Each row is followed by its class; each block has classes of its own.
[-3.44, -0.58,  0.17, -2.70, -4.49, -1.58, -3.03, -0.86,  0.09, -2.47,
 -1.37, -0.69,  0.94,  5.35,  1.61,  2.04,  1.50, -1.22, -1.81, -3.16,
 -3.46,  2.70,  1.15, -0.28, -0.41, -2.63, -1.65] => <83>
[ 2.12, -0.24, -0.44,  2.70, -2.72,  2.20,  1.75,  2.64,  2.22, -0.03,
 -3.08, -1.99,  6.27, -5.63,  2.17,  2.72, -2.89,  0.88, -1.15, -1.29,
 -2.51,  2.46, -4.86, -0.91, -2.99, -5.65,  0.41] => <83>
[ 2.18, -0.41, -0.89,  2.63,  0.12,  2.16,  3.47,  1.59, -2.81,  0.84,
  0.16, -2.29,  4.43, -7.94, -2.48,  2.37, -2.69, -0.84,  1.09,  0.78,
  0.23,  0.67, -5.40, -1.98,  1.32,  0.91,  0.07] => <10>
[ 2.10,  0.57, -1.41,  0.32, -2.37,  0.78, -1.99, -0.96,  1.93, -1.43,
  0.01,  0.37,  4.26, -2.83, -0.97, -1.15,  0.19,  0.66,  2.03,  0.05,
 -3.58,  1.50, -0.41, -1.40,  0.51,  2.06,  0.35] => <83>
[ 1.76,  0.36, -0.82, -0.68,  3.21,  1.07, -1.50, -1.10, -3.86, -0.01,
  1.44,  1.71,  1.07, -5.25, -3.48, -0.67, -2.01, -1.33,  3.97,  0.28,
  0.71,  0.06, -3.76, -1.69,  2.45,  4.57,  1.77] => <10>
[ 2.16,  0.81, -0.86,  0.20,  1.51,  0.63,  0.13, -1.39, -1.72, -0.38,
  2.74, -3.69,  5.63, -3.32, -2.67,  1.68, -1.14, -1.02,  4.65,  2.05,
 -0.61,  0.75, -5.70, -2.75,  4.22,  3.42,  2.71] => <10>
[ 1.90,  0.78, -1.29,  1.73, -1.99,  0.80,  0.24,  1.61,  2.14, -0.83,
 -0.58,  0.70,  4.20, -3.51,  0.24,  0.76, -2.13, -0.23, -1.26, -1.38,
 -2.00,  1.28, -0.83, -1.03, -0.44, -2.15,  0.64] => <83>
[ 0.54,  0.06, -0.12, -1.27,  1.78,  1.01, -2.10, -1.88, -3.25,  0.08,
  0.42, -0.93,  1.36, -6.27, -2.46,  0.08, -1.44, -2.27,  3.22,  0.06,
 -1.59,  1.73, -5.49, -0.52,  0.99,  4.17,  0.09] => <10>
[ 3.40,  0.14, -2.25,  2.18, -1.84,  0.88,  1.07,  0.29,  0.63, -0.77,
 -0.33, -3.21,  7.60, -4.99, -0.59,  2.01, -2.61,  0.55,  2.83, -0.99,
 -3.02,  2.96, -0.74, -2.75, -0.80, -0.64,  1.91] => <83>
[ 0.10, -0.82, -1.60,  0.44, -2.41,  0.81,  1.90,  3.92, -0.12, -0.79,
 -0.81, -4.05,  4.91, -0.61, -2.20,  2.45,  0.11, -0.75, -1.69,  1.90,
 -3.11,  1.56, -4.22, -2.08, -0.75, -2.11, -0.14] => <83>
[ 1.92,  0.36, -0.08, -1.04,  2.12,  0.31,  0.65,  1.63, -3.03, -1.66,
  1.90,  0.00,  4.91, -1.40, -2.59,  3.46, -0.01, -0.31,  2.28,  2.57,
 -0.28, -0.26, -0.49, -1.33,  5.14,  3.02, -0.99] => <10>
[ 1.04,  0.66,  0.75, -1.07,  1.62, -0.16, -1.48, -1.20, -3.30,  0.43,
  0.58, -0.79,  2.35, -3.49, -0.49,  0.78,  0.11, -1.53,  1.73,  1.40,
  0.18,  0.25, -3.33,  0.23,  2.10,  2.22, -1.95] => <10>
[-0.57, -0.66, -1.76, -2.56, -3.89,  1.32, -1.10,  1.85,  2.45, -3.19,
 -1.18, -3.31,  5.32,  0.64, -1.34, -0.11,  1.35,  0.03,  1.20,  1.28,
 -5.54,  1.75, -6.80, -2.33, -0.32, -2.05,  3.00] => <83>
[-0.69, -1.86, -2.35,  0.28, -4.16, -0.18,  0.90,  1.87,  1.73, -2.35,
 -0.34, -3.99,  2.64,  2.59, -3.01,  1.10,  1.02, -0.44,  0.59,  1.00,
 -4.61,  1.81, -2.23, -2.87,  0.78, -2.47,  1.53] => <83>

A new block, with new classes.
[-1.14,  2.31, -0.48,  0.55, -0.92,  0.26,  0.20,  0.25, -0.78, -0.84,
 -2.17,  1.46, -1.22,  0.19,  2.36, -0.03, -0.88, -1.02, -1.18,  1.50,
 -1.07, -0.52,  1.89,  0.86, -0.07,  0.87, -0.39] => <23>
[-0.56, -3.74,  1.28, -0.49,  1.77,  2.78, -0.61,  2.84,  2.62,  0.99,
  1.21, -0.11,  2.88,  0.27,  0.45,  2.37, -0.35,  1.81,  4.08, -2.30,
  2.07,  1.06,  0.04, -0.52,  0.47,  1.65, -0.11] => <127>
[ 2.88, -1.27,  0.52,  0.27, -0.49,  0.96, -2.82,  1.65,  3.15,  0.66,
  0.05,  0.42,  2.10,  0.43,  0.42, -0.61, -1.43,  1.67,  2.25,  2.57,
 -0.57,  0.55,  0.85,  1.24,  0.86, -1.56,  1.50] => <107>
[-3.16, -0.63,  1.75, -2.14,  1.86,  3.03,  3.88,  0.03, -8.18,  0.64,
 -3.02,  2.86,  3.15, -1.15,  1.96,  2.65, -1.26,  1.73,  1.80, -1.99,
  1.95,  0.40,  0.56, -0.59,  1.42,  2.04, -2.31] => <127>
[-2.73, -6.56,  3.43, -0.85,  3.02,  1.34, -0.01,  1.77, -4.80,  4.10,
  0.11, -0.49,  2.69, -0.53,  2.30,  3.40,  0.18,  1.09,  5.18, -3.79,
  2.13,  0.97, -3.08, -1.29, -0.52,  2.12, -1.33] => <127>
[ 1.21,  0.75, -0.87, -1.13, -1.67,  4.36, -0.19,  0.32,  2.76, -0.82,
  0.32,  0.81, -0.15, -0.24,  0.63, -0.34, -2.02,  1.42,  1.57,  1.62,
 -0.55,  0.26,  0.25,  1.43,  0.92, -1.61,  1.11] => <23>
[ 1.98, -0.89,  0.20, -0.35, -1.85,  2.70, -1.68,  1.96,  0.43, -0.58,
 -0.87,  1.88,  0.28,  0.59,  1.75,  0.82, -0.39,  1.08,  0.63,  1.78,
 -1.31, -0.09,  3.02,  0.56,  0.78, -0.14,  0.35] => <23>
[ 0.86, -5.74,  0.47, -0.63, -0.76,  2.70, -0.15, -0.44,  1.10,  1.28,
 -0.15,  0.56, -2.36, -1.98, -0.37, -1.33,  0.89,  1.35,  3.67, -0.80,
 -0.34, -0.64, -1.92,  0.69, -0.41, -0.07,  0.28] => <107>
[ 5.05, -1.93,  0.84,  0.13,  1.40, -0.22, -3.91,  1.65,  3.33,  3.21,
  0.94, -0.74,  1.46, -0.10,  0.68, -0.79, -0.22,  0.38,  4.19,  0.96,
  0.28, -0.16,  0.69, -0.12, -0.77, -0.93, -0.36] => <107>
[-3.36,  1.80, -1.00,  0.33, -1.17,  2.34,  1.45, -0.59, -3.44, -0.29,
 -0.77,  5.42,  1.24,  0.42,  4.52, -0.64, -1.13,  0.43, -2.06,  2.64,
 -1.59, -0.75, -0.36,  0.96,  0.88, -0.73, -0.60] => <23>
[ 0.96,  2.18, -0.42,  1.12,  4.09, -0.58, -0.01,  4.89,  5.77, -2.99,
  0.20,  0.76,  6.02,  1.86, -0.17,  3.90, -2.08, -1.30, -1.77, -1.46,
  1.47,  2.76,  5.08,  0.11,  1.60,  3.37, -1.02] => <127>
[ 1.83,  1.83, -1.23,  0.85, -1.32, -3.39, -0.75,  0.99,  3.75, -0.83,
 -0.58, -0.63,  1.45,  0.59,  1.78, -0.84, -0.90, -0.19, -0.17,  1.80,
 -1.15, -0.64,  0.46,  0.87,  0.59, -1.58,  0.08] => <23>
[ 1.96, -0.31,  1.90, -0.20,  1.14, -3.10,  0.24,  0.67,  1.36, -0.56,
 -0.31, -3.13, -1.98,  0.03, -1.38,  1.69, -0.14, -1.61,  2.75, -6.21,
  2.80,  0.26,  2.57, -1.58, -1.78,  3.65,  0.28] => <127>
[-0.80, -2.11,  2.10, -1.44, -1.66,  0.58,  1.58, -0.40, -4.05,  0.71,
 -0.32, -0.44,  0.56, -0.42,  0.22,  2.50,  1.41,  0.13,  2.12, -3.34,
  1.55,  1.11, -0.60, -0.77,  0.25,  1.95, -1.01] => <127>
[ 2.02,  3.03, -0.38,  0.31, -0.80, -0.68, -2.54,  2.10,  3.15, -1.28,
 -0.73,  0.81,  2.53,  1.13,  2.37, -0.55,  1.02, -1.10, -0.02,  1.25,
 -1.66, -0.06,  2.62, -0.38,  0.33, -0.28, -0.98] => <23>
[-2.24, -3.56,  0.99, -0.11,  4.06,  0.48, -0.15,  3.00,  0.18,  1.72,
  0.06, -0.20,  4.78,  0.36,  3.02,  2.79,  0.50,  0.36,  4.84, -4.55,
  2.08,  2.05, -0.23, -1.07,  0.33,  3.21, -0.79] => <127>
[-1.92,  3.59, -0.18, -1.52, -0.20,  1.25,  0.55,  0.07, -3.00, -1.49,
 -1.98,  1.91,  1.42, -0.72,  1.41,  0.04, -0.63,  0.02, -3.48,  0.93,
 -0.80, -0.46,  0.92,  0.44,  0.28, -0.22, -0.16] => <23>
[-0.36,  0.75,  0.37, -1.50, -0.61,  0.49,  1.10, -1.51, -2.78, -0.64,
 -0.48,  0.43, -1.97, -0.45, -0.35,  0.62,  0.45, -0.35, -1.32, -0.09,
 -0.33, -1.09,  0.68, -0.49,  0.25,  1.04, -0.64] => <23>
[ 2.68, -1.39, -0.87, -0.88, -0.07,  1.94, -1.95,  0.78,  4.93,  0.63,
 -1.36,  0.95, -1.89, -0.58,  0.89, -1.54, -0.20,  0.32,  3.00,  0.32,
 -0.67, -0.37, -0.33,  1.37, -0.42, -1.09,  0.54] => <107>
[ 0.69,  2.10, -0.38, -0.75, -1.06,  2.55, -0.24,  1.28,  4.16, -2.33,
 -0.16,  1.47, -0.14,  3.78,  1.05,  0.21, -1.71, -0.55,  0.35, -0.87,
 -0.87,  0.29,  2.49,  1.30, -0.09,  0.22, -0.21] => <23>
[ 1.63, -0.99,  1.00, -0.76, -2.91,  0.63, -1.13, -0.26, -2.66,  1.79,
 -0.66,  0.44, -0.21, -0.72,  0.83, -0.68, -0.53, -0.58,  0.93,  0.51,
 -0.12, -0.33,  0.82,  0.55, -0.03,  0.17,  0.06] => <107>
[-1.15,  3.06, -0.04, -1.12, -0.25, -0.74, -0.84,  2.73, -0.30, -0.37,
 -2.35,  0.95,  0.91,  0.15,  3.95, -1.07, -0.32,  0.06, -0.11, -2.58,
 -2.01, -0.75,  2.11, -0.53,  0.19,  0.24, -1.42] => <23>
[-4.48, -0.92,  1.41, -0.06,  3.19,  2.92,  1.87,  3.82,  1.46, -2.11,
 -0.84,  0.44,  1.20,  0.68,  1.97,  3.66, -0.77, -0.20,  3.01, -5.61,
  2.30,  1.07,  0.06, -0.77,  0.30,  3.07,  0.07] => <127>
